Input:
array([[7588, 6678, 4032, 6359, 6853, 7569, 4754],
       [6345, 6524, 6319, 8389, 7687, 5947, 5867],
       [5677, 8975, 2756, 7280, 6534, 5872, 6188]])
Output: 5867

Input:
array([[682, 735, 450, 798, 700, 513, 672],
       [229, 549, 876, 664, 631, 464, 496],
       [685, 629, 350, 853, 753, 616, 579]])
Output: 496

Input:
array([[ -6,  13,  43, -18],
       [-23,  15,  42,  45],
       [-30,  15,  33,  20]])
Output: 45

Input:
array([[-170, -618,  108,  905],
       [-346, -259, -128,  697],
       [-579,    0, -310,  613]])
Output: 697

Input:
array([[629, 945, 403, 642, 552, 617, 444],
       [719, 973, 756, 166, 643, 797, 366],
       [483, 471, 689, 591, 495, 660, 285]])
Output: 366

Input:
array([[-12, -15,  13, -21,  -7,  10,  32],
       [  8, -28, -18,  23, -10,  36,  11],
       [ 17,  16,  33, -21, -20,   0,  14]])
Output: 11

Input:
array([[ -5,   7,  45,  -9,   5,  12],
       [ -8,  22, -20,   8,   6,   6],
       [ 32,  19, -36,  12,   5,   4]])
Output: 6

Input:
array([[ -7,  28,  -2, -13, -12,   1],
       [ 39,  25,   0,  21,  14, -38],
       [ 12,  -1, -13,  -4, -11, -41]])
Output: -38
---
[[ 15   7 -60 -49  39   8   8  36  25]
 [ 84  45 -15 -20 -35 -40  37  -3 -32]
 [  5  -7  54 -20   2 -25  40  20  37]
 [ 12  46  46  59  37 -29 -23  26  -7]
 [ 13  11 -22  -4   7   0  56 -37  18]
 [ 52  16  55  -9   1  -2  36  36  -2]
 [  7   5   5  13 -27  23 -24 -75 -19]
 [ -4  24 -19 -14 -50  18 -45  35 -25]
 [-18  37  -3  27  -5 -31 -51  29   9]] >> -32

[[ 38 -21  17  13  23  25   6  10  31 -35  16  16]
 [ -3  28  -5 -16  34  -9   2 -14  11   4  14  19]
 [ -4  -8  -3   4 -13  -8  12   2  -6  13  -4   3]
 [ -9  -8  -5   0 -19 -13  21   3  -1  -6  -4  -8]
 [ -7   1  17   1  20 -16   8 -14 -10  -7 -14  13]
 [ 12   5  -3  -6 -28 -16 -16   4   2  -7   6 -35]
 [ -4  32  -9 -20   9 -14  -3 -18 -23   4 -10  -6]
 [ 29  37 -48  11   1  78  12  18 -35  14 -23  14]
 [-31  -5  23  12   2  18   3  16  34  16   8  18]
 [ -6 -15   9  -2 -13  -2 -16   3  -3  10  -4  -8]
 [ -3 -18  25   1 -12   2   2  -6   1   8   1  -1]] >> 19

[[ 35 -26   1  36   0 -53   5 -29  53  -3  17  38  19  53 -49]
 [ 51 -38  44   9 -78 -13 -23  -1  15 -16   5  46  -8  49  -2]
 [ 34   0 -62  -4   0  33  36  11 -10  39   4  54  -6 -62  24]
 [ 40  10 -56   4 -16 -35  -3   0 -19 -26 -24  93  21 -10   5]
 [-11  29  -3 -11 -73 -28   3  47  27 -25  43 -17 -15 -13  61]
 [ 32  -1  18 -15 -82 -52 -37  -1 -11   1  28  58   3  11  30]
 [-29  56 -60  25  37  19  33  -1  36  28  -4 -10  18 -55  21]
 [ 33  -7 -40   1   5 -62  37   9  42  17  77  14  41  -9   1]
 [  2 -28  61  -7  32  40 -23 -56 -25  30 -47  -4  41  12 -27]
 [-37  71 -46  39  37  -4 -13 -31  25  27 -35  30  14 -30 -10]
 [ 15   1 -29   3  25 -22  32  -8  40  81  67  16   6 -37  -6]
 [  1  41 -83   3 -14  -2  32  46   7 -51  -5  18   5 -33  40]] >> -2

[[ 67  69   3 -72 -72  76]
 [-50  22 -63  51  66 -44]
 [ 71  45 -51 -71 -78  71]
 [ 29  31 -42 -12 -43  17]
 [ 44  41 -32  64  48 -62]
 [-17 -41  29 -18 -39  19]] >> -44

[[-53  -1  13 -67 -66 -43 -33  26 -42   2  37]
 [-35  78  -7 -53  12 -40  32  74 -47 -37 -42]
 [-16 -37  -9 -29 -36  50  64 -48  62 -67  22]
 [ 37 -10  14  68 -66  58  48  64 -76 -51  44]
 [-28  66   8  67 -36 -89  47 -67  10 -69  11]] >> -42

[[-36  66  38   7  24 -24  24 -67  44  -6 -70]
 [-64  27  17  17  30 -70 -11  -5 -43 -17  -9]
 [ 53  -5 -28  46 -82 -36  25  13 -54   8  63]
 [ 42 -58 -44 -77 -28  64 -11 -54  36 -24 -40]
 [-25 -65 -89 -59 -14 -25  24  40 -79  43  62]] >> -9
---
[[ 34  80  12  53   5 -33]
 [ 15  91   0  51   2 -25]
 [ 31  87 -14  31  31 -31]] | 80

[[ 89  48 -68  69 -57  78]
 [ 51  18 -51  63  57  -2]
 [  2 -43 -29 -45  72   0]] | 48

[[ 70  34  42 -15 -30]
 [-24  -6 -52  32  -8]
 [ 62  58  56 -45 -40]] | 34

[[ 39 -66  27   6  46 -66   8]
 [-46 -47  18  81  12 -41  50]
 [-15 -26  -1 -29   0 -29   5]] | -66

[[ 42  39  82  56  24]
 [ 74 -33 -51  61 -13]
 [ 31  37 -14  94  51]] | 39

[[-39 -11 -26 -14  24 -55]
 [ 43  78 -19 -18  12 -55]
 [ 70   9 -75  63  11 -48]] | -11

[[ 37 -19 -11  19  -9  -5]
 [-35 -24  13  28  10   5]
 [ -2 -32  93 -25  70 -23]] | -19

[[-28  43   9 -78 -11   0 -13]
 [-43   1  18 -56 -24  17 -17]
 [  5  36  31 -44   1  10 -55]] | 43

[[ 30 -36  17 -23  -6  86]
 [ 28 -40  16 -23  -8  87]
 [ 31 -32  18 -24  -5  86]] | -36
---
[-0.189, 0.182, 0.111, 0.027, 0.178] Out: 0.027
[[-0.11, 0.03, -0.08, -0.10, 0.02, 0.05, -0.14], [-0.22, 0.03, -0.12, -0.13, -0.14, 0.13, -0.04]] Out: 0.05
[0.124, -0.168, -0.136, -0.132] Out: -0.136
[0.03, 0.11, -0.15, 0.04] Out: -0.15
[-10.6, -4.6, 11.1, 19.8, 9.4, -9.4, 2.6] Out: -9.4
[-7.85, -170.25, -29.32, 132.61, 100.62] Out: 132.61
[[0.24, -0.31, 1.70, -0.50, 0.63], [0.31, -0.62, 1.51, -1.55, 0.84]] Out: -0.50
---
[[ 39 -17  -6 -24 -19   5  -1  27  16  -2   1 -45 -14  54 -10  -2]
 [-24  -8 -53  15  15  12  -3  20   8   0  -8  -6  -9  15  10 -55]
 [-11  53 -25  58   2   8   8   8  -9  -9 -11  18  25  52  12  -7]
 [ -5  -1 -15  28 -16  12   5  14 -10   0   3  24 -13  27 -11   1]
 [ 20  -8 -14 -25 -17   7  50 -10  -7  -6 -16 -17 -36  59 -15  68]
 [-16 -25  91  -6 -12  -2 -36 -11 -12  -4  49  18 -11   5  36   5]
 [ -8 -15 -51  25  -7  12 -12 -13 -29 -11  26 -14  -7   3  11  65]
 [-28  22 -20  -8   8  -9  25  13  -3   3  38  14   4 -23 -20 -18]] -> -6

[[-28   5  12  12  -6 -39  11   0 -11]
 [ -2 -55  34  12 -11 -60 -20 -18 -45]
 [-21   5   8   7 -13  -6   9 -11 -16]
 [-16 -33  50  27  -9 -37  -9  17 -35]
 [-15 -33  50  28  -9 -37  -9  17 -36]
 [-24   6   9   7 -14  -8  10 -12 -17]
 [ -8 -12  50  39  -4 -40  -2  -4 -18]
 [-12 -69  46   0 -13 -58 -17 -27 -26]
 [-10 -69  47  -2 -15 -59 -17 -25 -26]
 [-19  -2  32  18  12 -39  17  -3 -20]] -> 12

[[-40 -80   6   8  13  -4  20 -59 -29 -79  52  43  34 -28  17  54]
 [-61 -20 -42   7 -26  27  10 -70  68 -36 -26  66  52 -33  57  71]
 [-44 -74   7  10  12 -12  20 -62 -30 -80  47  47  42 -22  19  45]
 [-40 -46 -24  28 -46   9  15 -53  37 -72 -10  39  32 -15  56  78]
 [-45 -53 -22  31 -49   7  11 -55  25 -80  -5  33  31 -20  58  74]
 [-35 -79  11  13  18  -5  22 -65 -27 -77  47  45  36 -24  18  51]
 [-40 -79  10  10  15  -8  22 -62 -30 -81  45  39  41 -20  22  48]
 [ 13 -22   3  39  -7 -32 -10  38   4 -40 -23  -9  85 -38  33 -71]] -> 6

[[ -5 -33  -8 -12 -26  -4   3 -32]
 [  5   9   7   7   4   2  -4  -2]
 [-11 -74  -6 -32 -18   6  -1  23]
 [  6  13   6  13   5  -2 -13  -3]
 [ 10  66  10  24  26   1   2  -2]
 [ -2   1  -5  -5   0   0   8   4]
 [-12 -13  -9 -15  -5   0  21  12]
 [  7  32   7  15   5  -1  -2 -21]] -> -8

[[-37  11   6  11 -15 -57  -4   1  18  -9 -27 -47 -65   9]
 [ 36   6  33 -45 -17 -24 -26 -16 -14 -15  42 -28  38 -33]
 [-23 -17 -47  25  28  60 -11   5  -1   9  21  20  90 -18]
 [ 35 -14   6   6  28  -7 -41 -36  72  -6  -5 -56 -46 -32]
 [ 30 -19  24 -17  34 -29  16 -71  38   5 -31 -28 -76 -34]] -> 6
---
[[-61 -40 -73  -2 -67]
 [-60  10 -35 -51 -31]] value -61, -31

[ 62  44 -59 -42  90] value 62, 90

[ -2  55   0 -11   8  73 -36] value -2, -36

[ 60 -40 -72  -8] value 60, -8

[[-33  27  38  90 -59  -9]
 [-32  92  -1  21 -68  16]
 [-44 -13  20 -89 -64  -7]] value -33, -7

[-33 -12  68  16] value -33, 16

[[ 20  59  65 -65  -3  68 -52]
 [-31 -16 -59  47 -46  31  10]
 [ 10 -17   3  14  18 -63  12]] value 20, 12

[ 81  -3   7  46 -17  -7  17] value 81, 17
